Below are the code and all the weights of a small trained network. Each question names an input and a target symbol and asks about switching units off, where a switched-off unit gives its printed mean instead of its output.

import numpy as np


def w(rows, s, z=0):
    codes = np.array(rows[::2]) - 128.0
    scale = np.full(codes.shape[1], s)
    scale[-1] = z or s
    return codes * scale


def f(y):
    return y / 2 * (1 + np.tanh(0.7978845608 * (y + 0.044715 * y**3)))


def softmax(a):
    e = np.exp(a - a.max(-1, keepdims=True))
    return e / e.sum(-1, keepdims=True)


def log_softmax(a):
    a = a - a.max(-1, keepdims=True)
    return a - np.log(np.exp(a).sum(-1, keepdims=True))


def net(x, mask):
    ids = ['βγδζημπστφψ'.index(c) for c in x.split()]
    T = len(ids)
    res = E[ids] + P[:T]
    u = 0
    for l in range(2):
        r = res
        for j in range(2):
            rows = slice(3 * j, 3 * j + 3)
            q, k, v = (r @ M[l][rows].T for M in (Q, K, V))
            z = softmax(np.where(np.tri(T) > 0, q @ k.T / 3**0.5, -1e9)) @ v
            o = O[l][rows]
            res = res + np.where(mask[u + j], z, o[:, -1]) @ o[:, :-1]
        u += 2
        y = f(res @ A[l][:, :-1].T + A[l][:, -1])
        res = res + np.where(mask[u : u + 8], y, B[l][:, -1]) @ B[l][:, :-1]
        u += 8
    return log_softmax(res[-1] @ U[:, :-1].T + U[:, -1])


Q, K, V, O, A, B = {}, {}, {}, {}, {}, {}
E = w([
[96,135,168,124,162],'β',
[119,105,139,101,80],'γ',
[80,251,120,192,115],'δ',
[73,104,72,137,158],'ζ',
[160,94,188,139,137],'η',
[165,35,133,158,87],'μ',
[118,120,168,120,189],'π',
[112,138,90,169,86],'σ',
[147,124,93,107,114],'τ',
[135,152,65,136,93],'φ',
[88,58,164,156,174],'ψ',
],0.021)
P = w([
[164,185,186,147,86],'0',
[102,96,164,58,114],'1',
[64,136,68,182,79],'2',
[218,231,128,115,196],'3',
[71,102,169,22,86],'4',
[81,140,59,201,59],'5',
[180,216,146,112,163],'6',
[57,107,166,3,75],'7',
[79,134,50,220,59],'8',
],0.011)
Q[0] = w([
[241,196,109,98,130],'0.h1',
[133,131,138,176,136],'0.h1',
[60,146,154,74,153],'0.h1',
[87,160,179,64,200],'0.h2',
[178,124,188,89,119],'0.h2',
[1,105,156,40,89],'0.h2',
],0.01)
K[0] = w([
[196,198,131,155,195],'0.h1',
[162,109,23,124,205],'0.h1',
[56,123,144,79,101],'0.h1',
[150,74,154,99,197],'0.h2',
[212,55,123,100,107],'0.h2',
[66,118,93,2,95],'0.h2',
],0.008)
V[0] = w([
[191,135,194,2,184],'0.h1',
[66,190,227,178,57],'0.h1',
[129,172,169,41,115],'0.h1',
[64,245,159,55,129],'0.h2',
[144,128,115,15,132],'0.h2',
[108,149,197,162,220],'0.h2',
],0.0059)
O[0] = w([
[78,171,122,111,108,41],'0.h1',
[220,195,79,106,66,254],'0.h1',
[3,104,137,31,134,129],'0.h1',
[2,163,122,123,149,226],'0.h2',
[183,58,70,161,250,74],'0.h2',
[133,147,217,171,140,100],'0.h2',
],0.0075,0.0025)
A[0] = w([
[152,148,163,54,80,53],'0.n1',
[98,146,110,85,153,186],'0.n2',
[164,92,122,59,205,255],'0.n3',
[182,109,173,59,167,58],'0.n4',
[100,189,80,132,127,98],'0.n5',
[109,108,195,93,190,55],'0.n6',
[150,9,101,169,137,83],'0.n7',
[121,210,111,176,132,136],'0.n8',
],0.012,0.0045)
B[0] = w([
[159,90,174,81,178,162],'0.n1',
[191,115,162,152,90,204],'0.n2',
[135,67,134,198,22,224],'0.n3',
[58,91,79,159,170,162],'0.n4',
[152,77,121,107,168,241],'0.n5',
[183,154,2,59,133,186],'0.n6',
[84,201,143,59,189,201],'0.n7',
[135,63,150,173,188,254],'0.n8',
],0.0086,0.0054)
Q[1] = w([
[204,198,220,211,140],'1.h1',
[38,93,201,2,130],'1.h1',
[23,174,96,150,73],'1.h1',
[54,148,125,143,96],'1.h2',
[36,165,22,76,117],'1.h2',
[141,27,181,179,141],'1.h2',
],0.0071)
K[1] = w([
[160,223,200,254,198],'1.h1',
[100,12,81,81,222],'1.h1',
[26,92,3,171,226],'1.h1',
[47,102,114,27,19],'1.h2',
[103,33,131,128,157],'1.h2',
[209,151,149,30,102],'1.h2',
],0.0072)
V[1] = w([
[150,150,45,135,194],'1.h1',
[152,135,136,7,125],'1.h1',
[171,95,83,206,27],'1.h1',
[86,254,146,199,160],'1.h2',
[176,90,105,156,183],'1.h2',
[175,121,133,97,167],'1.h2',
],0.0093)
O[1] = w([
[153,93,1,112,145,90],'1.h1',
[152,181,132,88,183,130],'1.h1',
[198,118,161,205,87,196],'1.h1',
[115,93,154,86,74,2],'1.h2',
[130,57,180,116,141,146],'1.h2',
[197,83,130,140,169,137],'1.h2',
],0.0086,0.0068)
A[1] = w([
[149,192,71,70,148,117],'1.n1',
[137,167,140,100,77,114],'1.n2',
[126,166,151,208,192,199],'1.n3',
[161,88,73,154,74,52],'1.n4',
[241,85,97,78,116,88],'1.n5',
[170,149,158,159,35,89],'1.n6',
[175,177,37,73,2,149],'1.n7',
[180,145,74,184,41,254],'1.n8',
],0.0089,0.0058)
B[1] = w([
[218,13,53,115,107,138],'1.n1',
[101,132,21,44,179,129],'1.n2',
[176,192,127,55,38,211],'1.n3',
[194,91,238,116,206,159],'1.n4',
[101,45,138,183,218,159],'1.n5',
[163,93,34,65,70,164],'1.n6',
[253,243,179,234,185,168],'1.n7',
[18,158,51,144,165,246],'1.n8',
],0.0072,0.011)
U = w([
[84,171,152,118,193,179],'β',
[226,172,67,92,96,89],'γ',
[125,84,180,185,114,162],'δ',
[42,108,116,196,100,219],'ζ',
[153,180,203,179,110,162],'η',
[221,154,118,164,134,53],'μ',
[132,100,24,84,127,119],'π',
[216,75,60,182,36,2],'σ',
[150,234,52,143,94,135],'τ',
[141,122,129,196,184,30],'φ',
[192,127,118,128,2,203],'ψ',
],0.0079,0.0037)

Each question gives the input, a string of symbols that net reads in full, and the target symbol t.
The units are the heads (3 rows each of Q, K, V and O) and the neurons (one row each of A and B). Each row of codes is followed by its name. A weight is (code - 128) times the scale printed after its matrix; where a second scale follows, it is the last column's (O, A, B and U).
mask holds one flag per unit, layer by layer, with each layer's heads first. A switched-off unit (its flag False) gives its mean, the last column of its rows in O or B, instead of its output. The means were averaged over made-up inputs and are rounded, as every weight is.
A unit's drop is (log p(t) with every unit on - log p(t) with that unit switched off) / (log p(t) with every unit on - log p(t) with every unit switched off).
The circuit of an input: a set's keep is (log p(t) with only the set's units on - log p(t) with every unit switched off) / (log p(t) with every unit on - log p(t) with every unit switched off). Starting from the 12 units with the biggest drops (on a tie, the unit counted first), units are removed one at a time, each time the one whose removal leaves the highest keep (on an exact tie, the one counted first), for as long as the keep stays at least 0.8.
units of the circuit, in order: the units of the circuit, biggest drop first
most important unit: the unit with the biggest drop
k most important neurons: the k neurons with the biggest drops, biggest first
k most important neurons of layer l: the k neurons of layer l with the biggest drops, biggest first
heads that matter: for each layer, one digit per head in row order, 1 if its drop is at least 0.15 and else 0, layers parted by /
input γ ψ γ, target τ: heads that matter -> 00 / 01
input σ τ φ φ β η, target τ: heads that matter -> 00 / 00
input σ β φ ψ, target σ: most important unit -> 1.h1
input τ ψ τ φ γ β, target τ: heads that matter -> 10 / 01
input ζ φ φ γ σ β γ τ, target σ: units of the circuit, in order -> [0.h2 0.n3 1.h1]
input τ η μ, target γ: 3 most important neurons of layer 0 -> [0.n7 0.n8 0.n3]
input η σ δ σ, target η: 3 most important neurons -> [0.n5 0.n8 0.n3]
input ψ δ δ β φ, target μ: units of the circuit, in order -> [1.n7 0.h1 1.h1]
input ζ η β σ ψ, target π: 2 most important neurons of layer 1 -> [1.n7 1.n4]
input π φ γ γ ψ γ η σ, target τ: units of the circuit, in order -> [0.n8 1.h2]
input ψ δ π ψ φ, target μ: 3 most important neurons -> [1.n7 0.n8 1.n5]
input τ μ ψ, target β: units of the circuit, in order -> [0.n7 1.h1]
input ψ τ ψ σ, target ψ: heads that matter -> 11 / 11
input ψ ψ ζ γ β, target γ: 2 most important neurons of layer 0 -> [0.n6 0.n8]
input ψ σ τ φ μ, target β: 3 most important neurons of layer 0 -> [0.n7 0.n6 0.n3]
input σ ζ ψ ψ δ σ, target ζ: heads that matter -> 01 / 00
input η τ π τ β γ π η μ, target τ: heads that matter -> 00 / 00
input η ψ σ, target σ: heads that matter -> 11 / 10
input σ ψ μ ζ, target σ: most important neuron -> [1.n6]
input δ ψ ψ η, target δ: 3 most important neurons -> [0.n8 0.n4 0.n1]
input β ζ γ φ ζ η ζ η μ, target τ: units of the circuit, in order -> [0.n7 0.n8]
input σ σ ζ ζ ζ σ β ψ, target π: heads that matter -> 11 / 10
input φ ψ ζ ψ φ μ β φ ζ, target π: 2 most important neurons -> [0.n7 0.n3]
input π π γ δ β φ τ, target δ: units of the circuit, in order -> [1.h2 0.n8 1.n5 1.n3]
input σ ζ ψ φ, target σ: 2 most important neurons -> [0.n7 1.n6]
input η η π ζ, target η: units of the circuit, in order -> [1.h1 0.h2 1.n8]
input ψ ψ η, target ψ: heads that matter -> 01 / 10
input γ β σ ζ ψ π, target τ: heads that matter -> 10 / 01
input δ ζ δ η μ φ δ δ φ, target ζ: units of the circuit, in order -> [0.n8 0.h2]
input δ π μ μ ψ μ ψ ζ μ, target ζ: units of the circuit, in order -> [0.h2]
